Below is a small trained network, with its code and all its weights. Each question gives an input and a class and asks what happens when units are switched off, that is, made to give their printed mean instead of their output.

import numpy as np


def w(rows, s, z=0):
    codes = np.array(rows[::2]) - 128.0
    scale = np.full(codes.shape[1], s)
    scale[-1] = z or s
    return codes * scale


def f(y):
    return np.maximum(y, 0)


def log_softmax(a):
    a = a - a.max(-1, keepdims=True)
    return a - np.log(np.exp(a).sum(-1, keepdims=True))


def net(x, mask):
    res = np.array(x, float).reshape(1, 8) / 4 @ E
    y = f(res @ A[0][:, :-1].T + A[0][:, -1])
    res = res + np.where(mask, y, B[0][:, -1]) @ B[0][:, :-1]
    return log_softmax(res[-1] @ U[:, :-1].T + U[:, -1])


A, B = {}, {}
E = w([
[243,86,50,2,48,169,130,222],'x0',
[92,149,137,42,122,229,2,53],'x1',
[168,104,130,135,132,146,151,77],'x2',
[125,139,121,170,110,155,128,138],'x3',
[91,221,49,100,224,210,228,115],'x4',
[123,162,157,118,114,128,132,153],'x5',
[137,117,113,145,108,138,149,88],'x6',
[124,113,122,89,137,99,132,108],'x7',
],0.0088)
A[0] = w([
[237,148,87,83,88,140,109,159,99],'neuron 1',
[85,129,127,64,89,232,16,58,7],'neuron 2',
[143,195,14,127,215,182,152,135,31],'neuron 3',
[134,117,125,111,179,161,149,108,78],'neuron 4',
[2,163,201,200,186,92,108,60,135],'neuron 5',
[143,92,99,66,90,139,152,156,119],'neuron 6',
[134,86,166,74,114,86,131,54,141],'neuron 7',
[93,171,57,95,195,203,179,117,72],'neuron 8',
[118,150,163,186,164,100,91,73,64],'neuron 9',
[93,132,190,85,131,213,90,92,85],'neuron 10',
[146,31,190,166,34,88,28,128,75],'neuron 11',
[204,150,4,81,68,167,81,200,151],'neuron 12',
[177,101,149,178,129,85,235,173,57],'neuron 13',
],0.0091,0.0016)
B[0] = w([
[164,145,144,177,161,154,89,74,196],'neuron 1',
[61,2,97,194,109,36,162,190,217],'neuron 2',
[110,164,154,104,116,194,169,145,199],'neuron 3',
[101,89,163,83,120,146,104,144,154],'neuron 4',
[209,156,67,147,130,131,69,76,255],'neuron 5',
[149,158,98,199,141,141,60,125,177],'neuron 6',
[75,141,111,125,130,134,134,75,159],'neuron 7',
[83,167,198,41,82,156,131,145,204],'neuron 8',
[140,168,124,132,145,121,110,88,187],'neuron 9',
[172,9,101,181,144,97,156,166,184],'neuron 10',
[10,212,181,14,78,179,152,117,230],'neuron 11',
[167,196,81,171,158,117,74,87,220],'neuron 12',
[153,85,110,156,143,74,213,212,202],'neuron 13',
],0.0092,0.016)
U = w([
[235,184,92,126,190,137,70,2,1],'0',
[28,190,213,13,106,221,202,125,209],'1',
[123,36,95,148,160,25,232,212,206],'2',
],0.0081,0.00058)

Each question gives the input, the list of numbers given to net, and the class t.
The units are the neurons (one row each of A and B). Each row of codes is followed by its name. A weight is (code - 128) times the scale printed after its matrix; where a second scale follows, it is the last column's (A, B and U).
mask holds one flag per neuron, in row order. A switched-off neuron (its flag False) gives its mean, the last column of its row in B, instead of its output. The means were averaged over made-up inputs and are rounded, as every weight is.
A unit's drop is (log p(t) with every unit on - log p(t) with that unit switched off) / (log p(t) with every unit on - log p(t) with every unit switched off).
most important unit: the unit with the biggest drop
top k neurons: the k neurons with the biggest drops, biggest first
drop of u: that unit's drop, to one decimal
input [3,-3,-7,-8,-3,2,6,-7], class 0: most important unit	neuron 2
input [-6,-5,5,0,1,1,-7,-5], class 0: top 2 neurons	neuron 5; neuron 2
input [-4,-1,-6,5,-5,0,-5,-3], class 1: top 3 neurons	neuron 11; neuron 12; neuron 1
input [5,-5,-4,5,1,7,6,3], class 0: top 4 neurons	neuron 2; neuron 12; neuron 1; neuron 10
input [3,8,1,-5,5,6,2,0], class 2: top 3 neurons	neuron 2; neuron 10; neuron 11
input [8,-3,-1,3,7,-2,-5,-4], class 0: top 3 neurons	neuron 12; neuron 11; neuron 1
input [-1,-7,-7,1,8,-2,1,2], class 1: top 2 neurons	neuron 8; neuron 3
input [0,8,-2,6,-7,-6,4,-8], class 2: top 2 neurons	neuron 2; neuron 10
input [5,3,8,7,-7,-1,-7,-2], class 1: top 2 neurons	neuron 11; neuron 5
input [8,-2,0,-2,6,2,-4,-3], class 0: top 2 neurons	neuron 12; neuron 11
input [5,-1,8,3,-7,-7,3,-6], class 1: top 2 neurons	neuron 11; neuron 5
input [-3,-7,2,8,-7,-5,-8,-3], class 1: top 3 neurons	neuron 11; neuron 2; neuron 10
input [-7,-4,-3,6,-7,1,-5,6], class 0: top 2 neurons	neuron 5; neuron 8
input [-8,-6,2,1,3,3,6,5], class 0: most important unit	neuron 5
input [4,7,3,-2,-8,8,-1,-1], class 1: drop of neuron 13	0.1
input [-8,-7,-7,7,8,-7,2,5], class 0: drop of neuron 2	0.2
input [5,6,0,3,2,-1,5,2], class 2: drop of neuron 10	0.2
